Below is a small trained network, with its code and all its weights. Each question gives an input and a class and asks what happens when units are switched off, that is, made to give their printed mean instead of their output.

import numpy as np


def w(rows, s, z=0):
    codes = np.array(rows[::2]) - 128.0
    scale = np.full(codes.shape[1], s)
    scale[-1] = z or s
    return codes * scale


def f(y):
    return np.maximum(y, 0)


def log_softmax(a):
    a = a - a.max(-1, keepdims=True)
    return a - np.log(np.exp(a).sum(-1, keepdims=True))


def net(x, mask):
    res = np.array(x, float).reshape(1, 7) / 4 @ E
    y = f(res @ A[0][:, :-1].T + A[0][:, -1])
    res = res + np.where(mask, y, B[0][:, -1]) @ B[0][:, :-1]
    return log_softmax(res[-1] @ U[:, :-1].T + U[:, -1])


A, B = {}, {}
E = w([
[126,128,128,127,123,128],'x0',
[124,129,128,133,130,128],'x1',
[128,127,128,127,127,127],'x2',
[149,197,10,134,89,195],'x3',
[139,156,63,121,124,1],'x4',
[126,127,128,129,125,128],'x5',
[131,129,129,125,127,128],'x6',
],0.0077)
A[0] = w([
[132,109,197,121,121,84,186],'neuron 0',
[125,133,107,125,135,90,59],'neuron 1',
[137,137,90,122,131,54,85],'neuron 2',
[137,119,177,126,143,240,3],'neuron 3',
[130,131,125,127,125,130,139],'neuron 4',
[140,150,7,132,126,194,188],'neuron 5',
[122,85,193,140,136,81,156],'neuron 6',
[151,105,140,138,132,117,178],'neuron 7',
[129,125,168,122,153,105,171],'neuron 8',
[132,138,81,130,135,41,84],'neuron 9',
],0.02,0.0018)
B[0] = w([
[139,197,153,95,166,76,200],'neuron 0',
[120,102,127,157,117,172,160],'neuron 1',
[122,49,117,168,99,211,196],'neuron 2',
[79,8,82,194,83,215,224],'neuron 3',
[128,144,109,129,142,130,134],'neuron 4',
[170,228,179,66,172,14,252],'neuron 5',
[174,208,114,87,142,65,210],'neuron 6',
[114,163,136,112,113,119,150],'neuron 7',
[161,176,124,111,131,100,173],'neuron 8',
[70,39,116,170,102,216,208],'neuron 9',
],0.013,0.014)
U = w([
[180,222,163,54,138,2,255],'0',
[88,31,99,194,89,243,1],'1',
],0.0084,0.00093)

Each question gives the input, the list of numbers given to net, and the class t.
The units are the neurons (one row each of A and B). Each row of codes is followed by its name. A weight is (code - 128) times the scale printed after its matrix; where a second scale follows, it is the last column's (A, B and U).
mask holds one flag per neuron, in row order. A switched-off neuron (its flag False) gives its mean, the last column of its row in B, instead of its output. The means were averaged over made-up inputs and are rounded, as every weight is.
A unit's drop is (log p(t) with every unit on - log p(t) with that unit switched off) / (log p(t) with every unit on - log p(t) with every unit switched off).
The circuit of an input: a set's keep is (log p(t) with only the set's units on - log p(t) with every unit switched off) / (log p(t) with every unit on - log p(t) with every unit switched off). Starting from all 10 units, units are removed one at a time, each time the one whose removal leaves the highest keep (on an exact tie, the one counted first), for as long as the keep stays at least 0.8.
units of the circuit, in order: the units of the circuit, biggest drop first
k most important neurons: the k neurons with the biggest drops, biggest first
drop of u: that unit's drop, to one decimal
input [3,4,5,4,6,0,-7], class 1: 2 most important neurons => neuron 9; neuron 2
input [-8,0,-6,1,2,-1,-1], class 1: 2 most important neurons => neuron 5; neuron 6
input [5,-7,1,-6,8,-3,-7], class 1: units of the circuit, in order => neuron 9
input [-7,6,7,5,-5,-3,5], class 0: 4 most important neurons => neuron 5; neuron 9; neuron 2; neuron 1
input [4,5,7,-8,-8,-4,4], class 0: 2 most important neurons => neuron 6; neuron 0
input [2,-7,0,8,-8,-6,-4], class 0: 3 most important neurons => neuron 5; neuron 9; neuron 2
input [-7,2,4,-3,5,-7,-5], class 1: 2 most important neurons => neuron 5; neuron 9
input [7,1,3,8,-8,3,4], class 0: 2 most important neurons => neuron 5; neuron 9
input [8,-7,-2,3,4,3,2], class 1: 2 most important neurons => neuron 9; neuron 6
input [1,-3,-4,-6,7,4,6], class 1: 4 most important neurons => neuron 9; neuron 5; neuron 2; neuron 1
input [-2,3,-8,-2,-3,3,-7], class 1: 2 most important neurons => neuron 5; neuron 3
input [8,-2,-3,6,-6,-1,2], class 0: 4 most important neurons => neuron 5; neuron 9; neuron 2; neuron 1
input [7,7,8,7,-4,-3,8], class 0: drop of neuron 5 => 5.8
input [-2,1,-1,2,8,-1,0], class 1: drop of neuron 1 => 0.0
input [8,4,-3,7,-5,-7,-6], class 0: drop of neuron 5 => 6.8
